Below are the code and all the weights of a small trained network. Each question names an input and a class and asks about switching units off, where a switched-off unit gives its printed mean instead of its output.

import numpy as np


def w(rows, s, z=0):
    codes = np.array(rows[::2]) - 128.0
    scale = np.full(codes.shape[1], s)
    scale[-1] = z or s
    return codes * scale


def f(y):
    return np.maximum(y, 0)


def log_softmax(a):
    a = a - a.max(-1, keepdims=True)
    return a - np.log(np.exp(a).sum(-1, keepdims=True))


def net(x, mask):
    res = np.array(x, float).reshape(1, 6) / 4 @ E
    y = f(res @ A[0][:, :-1].T + A[0][:, -1])
    res = res + np.where(mask, y, B[0][:, -1]) @ B[0][:, :-1]
    return log_softmax(res[-1] @ U[:, :-1].T + U[:, -1])


A, B = {}, {}
E = w([
[176,209,58,145,84],'x0',
[88,127,97,174,192],'x1',
[128,114,2,110,185],'x2',
[204,52,131,199,84],'x3',
[51,111,72,185,61],'x4',
[115,77,84,66,89],'x5',
],0.011)
A[0] = w([
[216,180,120,112,99,224],'n1',
[79,102,89,145,138,139],'n2',
[120,124,90,120,20,254],'n3',
[144,196,133,185,175,166],'n4',
[104,180,165,85,123,145],'n5',
[69,116,143,84,219,180],'n6',
[106,109,48,184,129,152],'n7',
[50,129,133,1,164,143],'n8',
[80,98,79,157,103,95],'n9',
[94,146,121,105,222,180],'n10',
[106,115,237,155,117,150],'n11',
[179,165,72,128,169,179],'n12',
[85,127,143,80,160,136],'n13',
[124,101,95,218,152,203],'n14',
[70,107,128,117,186,172],'n15',
[167,85,146,144,109,163],'n16',
[80,86,57,165,136,94],'n17',
[92,84,170,156,63,183],'n18',
[193,88,85,78,149,123],'n19',
[88,93,86,157,126,91],'n20',
[125,190,107,159,132,63],'n21',
[136,187,111,143,171,108],'n22',
[128,80,187,168,124,175],'n23',
],0.015,0.0058)
B[0] = w([
[254,106,67,118,134,230],'n1',
[42,111,128,113,132,189],'n2',
[118,167,88,31,53,239],'n3',
[155,141,81,204,87,209],'n4',
[156,191,125,127,142,195],'n5',
[59,174,161,136,202,235],'n6',
[56,111,73,95,84,220],'n7',
[111,167,122,85,209,247],'n8',
[83,101,156,89,96,190],'n9',
[75,145,101,169,206,226],'n10',
[162,168,188,185,98,249],'n11',
[157,27,69,175,131,216],'n12',
[139,177,134,119,191,188],'n13',
[63,87,111,190,78,215],'n14',
[36,129,148,146,187,204],'n15',
[155,113,181,115,118,185],'n16',
[54,69,127,109,88,208],'n17',
[139,181,179,117,96,224],'n18',
[157,18,162,93,176,197],'n19',
[51,92,124,134,97,181],'n20',
[157,114,94,138,122,170],'n21',
[154,142,28,167,145,184],'n22',
[123,138,208,158,116,214],'n23',
],0.0094,0.014)
U = w([
[204,111,34,231,121,7],'0',
[71,70,112,195,150,151],'1',
[65,85,111,72,49,16],'2',
[210,4,128,61,164,102],'3',
[162,161,255,206,61,152],'4',
[103,177,127,123,238,221],'5',
[182,201,137,52,54,194],'6',
],0.0093,0.0019)

Each question gives the input, the list of numbers given to net, and the class t.
The units are the neurons (one row each of A and B). Each row of codes is followed by its name. A weight is (code - 128) times the scale printed after its matrix; where a second scale follows, it is the last column's (A, B and U).
mask holds one flag per neuron, in row order. A switched-off neuron (its flag False) gives its mean, the last column of its row in B, instead of its output. The means were averaged over made-up inputs and are rounded, as every weight is.
A unit's drop is (log p(t) with every unit on - log p(t) with that unit switched off) / (log p(t) with every unit on - log p(t) with every unit switched off).
The circuit of an input: a set's keep is (log p(t) with only the set's units on - log p(t) with every unit switched off) / (log p(t) with every unit on - log p(t) with every unit switched off). Starting from the 12 units with the biggest drops (on a tie, the unit counted first), units are removed one at a time, each time the one whose removal leaves the highest keep (on an exact tie, the one counted first), for as long as the keep stays at least 0.8.
units of the circuit, in order: the units of the circuit, biggest drop first
k most important neurons: the k neurons with the biggest drops, biggest first
drop when u is switched off: that unit's drop, to one decimal
input [7,-7,-8,6,6,0], class 6: units of the circuit, in order	(n3)
input [7,-7,5,7,2,8], class 3: 3 most important neurons	(n19, n1, n12)
input [7,-2,-5,-2,-4,0], class 0: units of the circuit, in order	(n1, n18)
input [0,5,-6,2,8,-2], class 4: 2 most important neurons	(n11, n18)
input [6,4,-3,1,-1,7], class 6: units of the circuit, in order	(n3, n14)
input [4,5,-4,4,-2,4], class 6: units of the circuit, in order	(n12, n10, n15)
input [5,-6,5,-6,-7,4], class 3: 2 most important neurons	(n19, n1)
input [5,-7,-2,7,-7,-6], class 0: 2 most important neurons	(n1, n4)
input [4,-4,8,-3,0,5], class 3: 2 most important neurons	(n19, n12)
input [8,6,8,-8,-1,6], class 1: 3 most important neurons	(n12, n17, n7)
input [-2,-6,-7,7,8,4], class 4: 2 most important neurons	(n23, n11)
input [1,-4,-6,-7,0,5], class 6: drop when n10 is switched off	0.2
input [3,-3,4,5,-6,-2], class 3: drop when n19 is switched off	0.6
input [-7,-7,-6,-6,4,-1], class 4: units of the circuit, in order	(n11)
input [-8,-7,4,-8,8,7], class 5: drop when n8 is switched off	0.8
input [1,-1,-3,-3,-3,7], class 5: 3 most important neurons	(n8, n18, n11)
